Read these off the matrix that follows.
1) Find the largest entry.
2) Find the entry just right of 14.4.
3) Find the 1st entry in reading order.
4) Find the 2nd entry in reading order.
5) Find the second largest entry.
6) Find the second smallest entry.
[[-14.1, -73.7, -11.1, 21.5, -77.7, -203.6, -84.9, 15.7, -96.2, -201.5, -164.7, 10.4], [87.5, 53.7, -12.0, 57.3, 70.5, 79.0, 161.2, 121.4, -230.1, -191.0, 46.5, -4.3], [-4.5, 7.7, -24.1, -10.7, 39.9, 2.7, 50.5, 6.5, -221.7, -264.3, 25.0, 11.1], [18.2, 31.5, 54.2, 22.6, -15.5, -166.6, 27.1, 66.1, -128.5, -100.7, 108.1, 0.6], [-30.2, 27.2, -27.9, -6.3, -23.6, -1.7, -19.0, 81.9, -164.8, -210.5, -137.3, 15.8], [-14.6, 11.2, 4.0, -31.9, -20.1, -90.6, -49.2, -32.8, -69.9, -53.3, -44.1, -17.3], [63.0, 28.6, 17.4, 80.7, 4.8, -58.9, 106.0, 154.5, -162.9, -137.0, -10.6, -3.7], [8.9, 29.2, 1.2, 0.8, -15.9, -58.5, -20.6, 62.4, -152.4, -183.8, -54.6, 20.5], [-10.9, -41.8, -58.6, 2.8, 14.4, 43.4, 10.4, -35.4, -99.9, -109.9, -220.8, -35.3], [-31.2, 15.9, 4.9, -2.8, -59.4, -129.3, -56.8, 85.9, -122.5, -159.6, -76.3, 17.6], [93.1, 71.9, -30.5, 54.5, 167.0, 239.4, 210.3, 10.8, -212.7, -171.9, -89.9, -4.9], [51.1, 84.1, 10.3, 17.8, 52.2, 49.0, 92.9, 63.2, -126.7, -41.8, 5.8, -17.5]]
1) 239.4
2) 43.4
3) -14.1
4) -73.7
5) 210.3
6) -230.1

Read these off the row that follows.
1) What is the entry just right of 0.10?
2) What is the maximum?
3) What is the entry just right of -0.91?
4) What is the entry just right of 1.74?
[ 0.10  6.00 -4.67 -1.26  4.56 -2.12  0.35 -4.31  7.73  2.50 -0.91  0.90
  5.22  1.74  3.85  0.87]
1) 6.00
2) 7.73
3) 0.90
4) 3.85

Questions about the row below.
1) The entry just left of the smallest entry?
2) The entry just left of 0.86?
[-1.84 -3.18 -0.74  6.15  1.00 -3.40  6.64  4.68 -7.15 -2.51 -0.30 -3.38
 -3.07  0.86]
1) 4.68
2) -3.07

A =
array([[-25.522,   3.169,   3.637,  -2.127, -13.298,  -1.214,  -4.578,
         20.249, -28.171,  13.515, -16.621, -26.791, -15.804,  -6.107,
        -19.429],
       [-24.776,   3.153,   3.055,  -1.708, -13.209,  -1.192,  -4.489,
         19.956, -28.339,  12.549, -15.989, -26.149, -16.132,  -6.509,
        -19.464],
       [-24.547,   8.950, -11.817,   0.872,  -3.642,   3.393, -13.584,
          4.429, -29.892,   1.516, -14.756, -16.411, -11.474,  -0.871,
        -25.775],
       [-21.873,   8.868, -11.591,   2.611,  -4.200,   1.824, -12.217,
          4.896, -30.463,  -1.251, -10.148, -16.392, -12.729,  -4.834,
        -25.544],
       [-27.008,   9.237, -10.262,  -0.283,  -4.335,   3.624, -13.608,
          6.159, -29.562,   4.431, -17.245, -17.690, -10.988,   0.575,
        -25.664],
       [-25.896,  10.154, -11.289,   0.433,  -4.010,   3.109, -13.962,
          5.807, -30.147,   2.242, -14.805, -18.269, -10.884,  -1.431,
        -25.429],
       [-24.902,   5.909,   0.026,   0.328, -12.766,  -0.032,  -3.787,
         19.408, -32.413,   9.887, -15.785, -26.518, -16.127,  -7.321,
        -21.087],
       [-25.750,   3.088,   3.461,  -2.214, -13.727,  -1.270,  -4.093,
         20.460, -28.098,  13.011, -16.754, -27.190, -15.960,  -7.074,
        -19.271],
       [-26.629,   9.198, -10.519,   0.009,  -4.351,   3.496, -13.345,
          5.905, -29.720,   3.820, -16.787, -17.532, -11.113,   0.059,
        -25.737],
       [-23.298,   9.319, -11.265,   2.171,  -4.499,   1.870, -12.062,
          5.314, -30.575,  -0.582, -10.989, -17.607, -12.282,  -5.069,
        -25.678],
       [-25.233,   3.366,   3.373,  -1.852, -13.434,  -1.087,  -4.302,
         20.343, -28.486,  12.899, -16.216, -26.445, -16.166,  -6.452,
        -19.487],
       [-24.287,   9.536, -10.487,   1.981,  -5.050,   2.050, -11.616,
          6.516, -30.897,   0.527, -11.814, -18.329, -12.483,  -4.923,
        -25.787],
       [-25.848,   5.911,   0.881,  -0.401, -13.243,  -0.179,  -3.688,
         20.057, -31.849,  10.922, -16.538, -26.999, -15.878,  -6.998,
        -20.712],
       [-26.518,   5.821,   1.413,  -0.800, -13.710,   0.101,  -3.321,
         20.697, -31.743,  11.726, -17.505, -26.986, -16.080,  -6.464,
        -20.625],
       [-24.693,   5.784,  -0.107,   0.552, -12.738,  -0.157,  -3.655,
         19.259, -32.451,   9.607, -15.549, -26.433, -16.206,  -7.661,
        -21.210],
       [-22.210,   9.430, -11.613,   2.609,  -4.871,   1.973, -11.449,
          5.477, -30.882,  -2.097,  -9.652, -16.830, -13.178,  -6.070,
        -25.419]])
The smallest entry is -32.451
The entry just right of 5.784: -0.107
The entry just right of the smallest entry -> 9.607
The entry just right of -1.708: -13.209
The entry just left of -10.884 is -18.269
The entry just left of -0.800 is 1.413
The entry just left of -21.087: -7.321
Report the entry just left of -1.087.
-13.434
Report the entry just right of 3.088.
3.461

Questions about the grid below.
1) What is the maximum?
2) What is the entry just left of 0.71?
[[ 1.50  0.71 -1.10  1.93  0.33  0.03 -1.01 -1.38 -0.82 -0.39 -0.02 -0.01
   0.76  0.74  0.86]
 [ 0.63  1.28  0.35  1.26  0.83 -1.93 -0.19 -0.83  1.12  2.04  0.44  0.47
   0.12 -0.93 -1.82]
 [ 0.50  1.96  1.19  0.15  0.38  1.08  0.62 -1.31  1.46 -0.91  0.26  1.06
  -1.35 -0.06 -0.29]
 [-0.11 -0.14  0.76 -0.34  2.53  0.12 -0.51 -0.40  0.88  0.60  1.16  0.83
   0.25  0.00  0.23]
 [-0.77 -0.04 -0.12 -1.45 -0.15  0.83 -0.94 -0.48  0.37 -2.41 -0.29  0.22
  -0.33  0.09  0.84]
 [ 0.64  0.92 -0.67 -0.54  0.93  1.45 -0.81  2.12  0.60 -3.10  0.50  0.63
  -0.69  2.25  1.31]
 [ 0.03  0.65  0.37  0.07  0.90 -4.91 -1.51 -2.10  0.65  6.87  0.34  0.46
  -1.50 -5.32 -4.96]]
1) 6.87
2) 1.50

[[ 1.35 -0.57 -3.79 -0.13]
 [ 2.34  3.63 -5.52 -1.72]
 [-0.38 -0.20 -3.50  1.61]
 [ 4.58 -1.77 -4.76 -5.79]
 [ 3.89  0.59 -1.83 -7.93]]
Rows and columns are numbered from 1.
Read off the entry in row 2 and column 3.
A: -5.52
Read off the entry in row 2 and column 2.
A: 3.63
Read off the entry at row 3, column 1.
A: -0.38
Read off the entry in row 2 and column 1.
A: 2.34
Read off the entry at row 1, column 2.
A: -0.57
Read off the top entry of the column that holds the smallest entry.
A: -0.13
The entry at row 1, column 3 -> -3.79
The entry just left of -1.83 is 0.59
Read off the entry directly above -5.79.
A: 1.61
The maximum -> 4.58
Read off the entry just right of -1.77.
A: -4.76
The top-left entry: 1.35
The bottom-left entry is 3.89
Read off the entry just left of the smallest entry.
A: -1.83
Read off the entry just right of -1.83.
A: -7.93

0.06	0.04	0.06	0.04	0.05	0.09	0.07	0.12	0.03
0.26	0.13	0.17	0.11	0.12	0.08	0.16	0.11	0.20
0.09	0.09	0.05	0.10	0.06	0.07	0.09	0.07	0.15
0.08	0.04	0.07	-0.01	0.07	0.04	0.05	-0.02	0.05
0.24	0.18	0.12	0.15	0.11	0.08	0.14	0.06	0.25
0.09	0.06	0.01	0.00	0.06	0.02	0.08	0.04	0.10
0.26	0.16	0.21	0.12	0.11	0.06	0.16	0.04	0.25
-0.15	0.10	0.07	0.09	0.08	0.09	-0.01	0.06	-0.07
Indices start at 1.
Which number is the entry at row 3, column 3?
Answer: 0.05
The entry at row 1, column 3 is 0.06
The entry in row 1 and column 2 is 0.04
Which number is the entry directly below 0.24?
Answer: 0.09
Which number is the entry in row 2 and column 1?
Answer: 0.26
Which number is the entry directly above the smallest entry?
Answer: 0.26
Which number is the entry in the top-left corner?
Answer: 0.06
The bottom-right entry is -0.07
Which number is the bottom entry of the column that holds the smallest entry?
Answer: -0.15
The entry in row 3 and column 1: 0.09
The top-right entry -> 0.03
The entry just left of 0.02 is 0.06
The entry at row 3, column 2: 0.09

x = [ 3.96  1.99 -5.90  2.67  1.13]
What is the entry just left of -5.90?
A: 1.99
What is the first entry from the right?
A: 1.13
What is the 3rd-last entry?
A: -5.90
The second largest entry is 2.67
